Below is a small trained network, with its code and all its weights. Each question gives an input and a class and asks what happens when units are switched off, that is, made to give their printed mean instead of their output.

import numpy as np


def w(rows, s, z=0):
    codes = np.array(rows[::2]) - 128.0
    scale = np.full(codes.shape[1], s)
    scale[-1] = z or s
    return codes * scale


def norm(h):
    return h / np.sqrt((h * h).mean(-1, keepdims=True) + 1e-5)


def f(y):
    return np.maximum(y, 0)


def log_softmax(a):
    a = a - a.max(-1, keepdims=True)
    return a - np.log(np.exp(a).sum(-1, keepdims=True))


def net(x, mask):
    res = np.array(x, float).reshape(1, 8) / 4 @ E
    u = 0
    for l in range(2):
        y = f(norm(res) @ A[l][:, :-1].T + A[l][:, -1])
        res = res + np.where(mask[u : u + 6], y, B[l][:, -1]) @ B[l][:, :-1]
        u += 6
    return log_softmax(norm(res)[-1] @ U[:, :-1].T + U[:, -1])


A, B = {}, {}
E = w([
[76,133,97,11,72,102,105],'x0',
[78,179,120,187,41,202,199],'x1',
[126,133,136,131,129,122,131],'x2',
[125,123,124,132,129,126,125],'x3',
[155,162,41,129,114,70,217],'x4',
[129,124,125,124,132,135,130],'x5',
[124,131,128,127,130,129,131],'x6',
[129,127,125,126,129,132,127],'x7',
],0.013)
A[0] = w([
[196,130,122,203,201,111,176,92],'0.n0',
[116,122,178,126,181,166,73,58],'0.n1',
[124,134,150,250,164,207,156,62],'0.n2',
[97,162,121,159,81,157,186,2],'0.n3',
[121,164,54,147,129,116,131,42],'0.n4',
[79,133,181,151,62,212,130,70],'0.n5',
],0.014,0.0056)
B[0] = w([
[64,193,92,244,238,216,120,228],'0.n0',
[173,116,179,114,48,98,250,199],'0.n1',
[238,108,230,105,26,89,3,252],'0.n2',
[143,43,218,78,160,177,185,184],'0.n3',
[139,55,143,155,160,73,114,155],'0.n4',
[42,164,95,186,191,136,74,211],'0.n5',
],0.011)
A[1] = w([
[203,102,174,187,116,146,154,85],'1.n0',
[101,118,106,154,93,168,135,60],'1.n1',
[105,97,129,119,85,159,252,34],'1.n2',
[119,95,193,101,109,136,124,126],'1.n3',
[105,215,109,146,93,208,103,20],'1.n4',
[190,129,214,179,138,179,155,1],'1.n5',
],0.015,0.0039)
B[1] = w([
[115,137,37,9,160,52,209,235],'1.n0',
[195,191,103,139,146,93,202,141],'1.n1',
[167,78,242,121,68,92,12,173],'1.n2',
[70,136,161,196,112,134,40,209],'1.n3',
[88,123,146,182,182,165,142,163],'1.n4',
[151,102,16,27,89,85,198,253],'1.n5',
],0.011,0.012)
U = w([
[205,130,50,46,81,31,246,64],'0',
[159,113,234,123,5,118,18,73],'1',
[63,181,126,227,185,220,142,254],'2',
],0.013,0.0038)

Each question gives the input, the list of numbers given to net, and the class t.
The units are the neurons (one row each of A and B). Each row of codes is followed by its name. A weight is (code - 128) times the scale printed after its matrix; where a second scale follows, it is the last column's (A, B and U).
mask holds one flag per neuron, layer by layer. A switched-off neuron (its flag False) gives its mean, the last column of its row in B, instead of its output. The means were averaged over made-up inputs and are rounded, as every weight is.
A unit's drop is (log p(t) with every unit on - log p(t) with that unit switched off) / (log p(t) with every unit on - log p(t) with every unit switched off).
The circuit of an input: a set's keep is (log p(t) with only the set's units on - log p(t) with every unit switched off) / (log p(t) with every unit on - log p(t) with every unit switched off). Starting from all 12 units, units are removed one at a time, each time the one whose removal leaves the highest keep (on an exact tie, the one counted first), for as long as the keep stays at least 0.8.
units of the circuit, in order: the units of the circuit, biggest drop first
unit that matters most: the unit with the biggest drop
k most important neurons: the k neurons with the biggest drops, biggest first
k most important neurons of layer l: the k neurons of layer l with the biggest drops, biggest first
drop of u: that unit's drop, to one decimal
input [3,2,2,2,5,3,-1,6], class 1: unit that matters most -> 1.n2
input [-8,0,5,1,3,4,8,-7], class 2: 4 most important neurons -> 0.n0; 0.n1; 0.n3; 1.n4
input [0,-2,-6,-3,6,-8,1,-3], class 2: units of the circuit, in order -> 0.n2; 1.n5
input [8,6,-7,-8,-8,-7,-1,5], class 2: 2 most important neurons of layer 0 -> 0.n2; 0.n5
input [6,1,-4,8,1,-2,-8,8], class 1: 2 most important neurons of layer 1 -> 1.n0; 1.n5
input [-7,4,-2,6,1,2,7,5], class 0: 4 most important neurons -> 1.n5; 0.n2; 1.n0; 1.n2
input [-3,0,-8,8,-2,8,-6,7], class 0: 3 most important neurons -> 1.n0; 0.n1; 1.n5
input [1,8,-6,6,6,6,5,6], class 1: 2 most important neurons -> 1.n2; 0.n0
input [3,1,-7,1,1,0,-1,-1], class 1: 2 most important neurons -> 0.n0; 0.n5
input [-8,8,7,8,-1,-3,8,-7], class 1: 3 most important neurons -> 0.n2; 0.n5; 0.n1
input [-8,5,-3,8,2,-1,6,-5], class 0: 3 most important neurons -> 1.n5; 0.n2; 1.n0
input [0,-4,-1,5,-5,4,6,5], class 0: 2 most important neurons -> 0.n1; 1.n0
input [5,5,0,-5,1,-4,1,-3], class 1: 2 most important neurons -> 0.n3; 0.n0
input [-6,5,-8,1,-1,6,-3,6], class 1: unit that matters most -> 0.n2
input [-2,7,3,2,-1,0,-7,-5], class 1: 2 most important neurons -> 0.n2; 0.n5
input [-7,-3,-8,7,-8,6,-3,2], class 0: 2 most important neurons of layer 1 -> 1.n0; 1.n5
input [8,4,-1,-7,8,3,-3,-3], class 1: units of the circuit, in order -> 1.n2; 1.n5
input [3,2,-3,4,0,4,-1,-2], class 2: 4 most important neurons -> 0.n1; 0.n5; 0.n2; 1.n5
input [-8,0,-7,-6,-5,0,-1,1], class 0: 2 most important neurons of layer 0 -> 0.n1; 0.n0
input [-3,-4,0,8,8,2,-3,-8], class 2: units of the circuit, in order -> 0.n0
input [-3,-4,6,2,1,-1,1,3], class 2: 2 most important neurons of layer 0 -> 0.n0; 0.n2
input [1,5,-3,2,6,-6,3,-5], class 1: 3 most important neurons -> 1.n2; 0.n2; 0.n0
input [-5,6,6,8,-3,-1,1,7], class 1: drop of 0.n2 -> 4.4
input [3,1,3,2,-1,-7,3,-5], class 2: drop of 0.n2 -> 0.4
input [-5,0,-3,0,-6,-7,0,-8], class 0: drop of 1.n5 -> 0.5
input [2,6,-1,3,-7,0,-5,3], class 2: drop of 1.n4 -> 0.1
input [-6,-2,0,-6,2,-3,1,2], class 2: unit that matters most -> 0.n0
